Below is a small trained network, with its code and all its weights. Each question gives an input and a target symbol and asks what happens when units are switched off, that is, made to give their printed mean instead of their output.

import numpy as np


def w(rows, s, z=0):
    codes = np.array(rows[::2]) - 128.0
    scale = np.full(codes.shape[1], s)
    scale[-1] = z or s
    return codes * scale


def f(y):
    return np.maximum(y, 0)


def softmax(a):
    e = np.exp(a - a.max(-1, keepdims=True))
    return e / e.sum(-1, keepdims=True)


def log_softmax(a):
    a = a - a.max(-1, keepdims=True)
    return a - np.log(np.exp(a).sum(-1, keepdims=True))


def net(x, mask):
    ids = ['αβγδζθστφψω'.index(c) for c in x.split()]
    T = len(ids)
    res = E[ids] + P[:T]
    r = res
    for j in range(2):
        rows = slice(2 * j, 2 * j + 2)
        q, k, v = (r @ M[0][rows].T for M in (Q, K, V))
        z = softmax(np.where(np.tri(T) > 0, q @ k.T / 2**0.5, -1e9)) @ v
        o = O[0][rows]
        res = res + np.where(mask[j], z, o[:, -1]) @ o[:, :-1]
    y = f(res @ A[0][:, :-1].T + A[0][:, -1])
    res = res + np.where(mask[2:10], y, B[0][:, -1]) @ B[0][:, :-1]
    return log_softmax(res[-1] @ U[:, :-1].T + U[:, -1])


Q, K, V, O, A, B = {}, {}, {}, {}, {}, {}
E = w([
[152,104,106],'α',
[157,90,120],'β',
[75,140,145],'γ',
[155,153,139],'δ',
[143,190,74],'ζ',
[136,146,86],'θ',
[168,147,54],'σ',
[44,123,106],'τ',
[6,25,128],'φ',
[105,151,25],'ψ',
[249,129,76],'ω',
],0.016)
P = w([
[152,67,254],'0',
[139,214,139],'1',
[184,192,93],'2',
[191,122,71],'3',
[234,161,99],'4',
[203,67,96],'5',
[189,82,122],'6',
[170,125,187],'7',
],0.0021)
Q[0] = w([
[17,129,216],'H1',
[184,182,88],'H1',
[194,149,71],'H2',
[248,189,79],'H2',
],0.011)
K[0] = w([
[49,99,252],'H1',
[166,123,111],'H1',
[82,118,118],'H2',
[61,109,117],'H2',
],0.018)
V[0] = w([
[219,181,85],'H1',
[179,93,185],'H1',
[188,251,113],'H2',
[78,157,70],'H2',
],0.013)
O[0] = w([
[225,200,94,255],'H1',
[239,64,181,130],'H1',
[139,254,160,24],'H2',
[43,159,17,127],'H2',
],0.0082,0.0044)
A[0] = w([
[105,47,108,2],'N1',
[187,123,157,236],'N2',
[150,176,154,166],'N3',
[73,148,188,138],'N4',
[146,135,102,200],'N5',
[160,173,146,63],'N6',
[45,159,216,152],'N7',
[60,85,255,175],'N8',
],0.0082,0.0066)
B[0] = w([
[180,255,144,167],'N1',
[55,122,198,254],'N2',
[164,185,147,182],'N3',
[176,118,92,168],'N4',
[95,125,147,214],'N5',
[131,62,90,154],'N6',
[182,105,112,189],'N7',
[184,133,95,218],'N8',
],0.0095,0.0084)
U = w([
[96,83,75,254],'α',
[129,41,182,155],'β',
[167,96,80,13],'γ',
[159,53,53,215],'δ',
[124,186,108,108],'ζ',
[155,157,90,67],'θ',
[255,158,113,20],'σ',
[116,149,117,134],'τ',
[72,156,72,153],'φ',
[85,149,209,237],'ψ',
[133,107,123,34],'ω',
],0.0089,0.0051)

Each question gives the input, a string of symbols that net reads in full, and the target symbol t.
The units are the heads (2 rows each of Q, K, V and O) and the neurons (one row each of A and B). Each row of codes is followed by its name. A weight is (code - 128) times the scale printed after its matrix; where a second scale follows, it is the last column's (O, A, B and U).
mask holds one flag per unit, heads first, then neurons. A switched-off unit (its flag False) gives its mean, the last column of its rows in O or B, instead of its output. The means were averaged over made-up inputs and are rounded, as every weight is.
A unit's drop is (log p(t) with every unit on - log p(t) with that unit switched off) / (log p(t) with every unit on - log p(t) with every unit switched off).
The circuit of an input: a set's keep is (log p(t) with only the set's units on - log p(t) with every unit switched off) / (log p(t) with every unit on - log p(t) with every unit switched off). Starting from all 10 units, units are removed one at a time, each time the one whose removal leaves the highest keep (on an exact tie, the one counted first), for as long as the keep stays at least 0.8.
circuit, biggest first: the units of the circuit, biggest drop first
most important unit: the unit with the biggest drop
k most important neurons: the k neurons with the biggest drops, biggest first
heads that matter: for each layer, one digit per head in row order, 1 if its drop is at least 0.15 and else 0, layers parted by /
drop of u: that unit's drop, to one decimal
input φ β ζ, target δ: most important neuron	[N2]
input φ ψ ω β ζ σ, target δ: heads that matter	01
input φ ω δ β β δ γ, target δ: 3 most important neurons	[N8, N7, N4]
input ψ θ ζ, target φ: circuit, biggest first	[H2, H1]
input γ ω δ ω γ, target σ: heads that matter	11
input β δ β δ β δ γ β, target ψ: heads that matter	01
input α β β β, target β: circuit, biggest first	[H1, H2, N1, N2]
input β α β γ ω θ, target σ: heads that matter	10
input δ σ φ β ω τ, target δ: 2 most important neurons	[N7, N8]
input δ β φ, target δ: circuit, biggest first	[N8, H1, N7, N2]
input β ω σ β δ β ω γ, target σ: 2 most important neurons	[N7, N8]
input α φ θ β α δ, target δ: 2 most important neurons	[N2, N3]
input φ γ θ, target δ: 2 most important neurons	[N2, N3]
input δ α γ τ ω β β φ, target δ: most important unit	H1
input ω ω α, target σ: drop of H2	0.3
input φ β α ω δ β β θ, target δ: drop of N3	0.1
input φ τ δ ζ α γ, target δ: drop of N7	0.4
input ζ δ ζ, target ζ: drop of H1	0.2
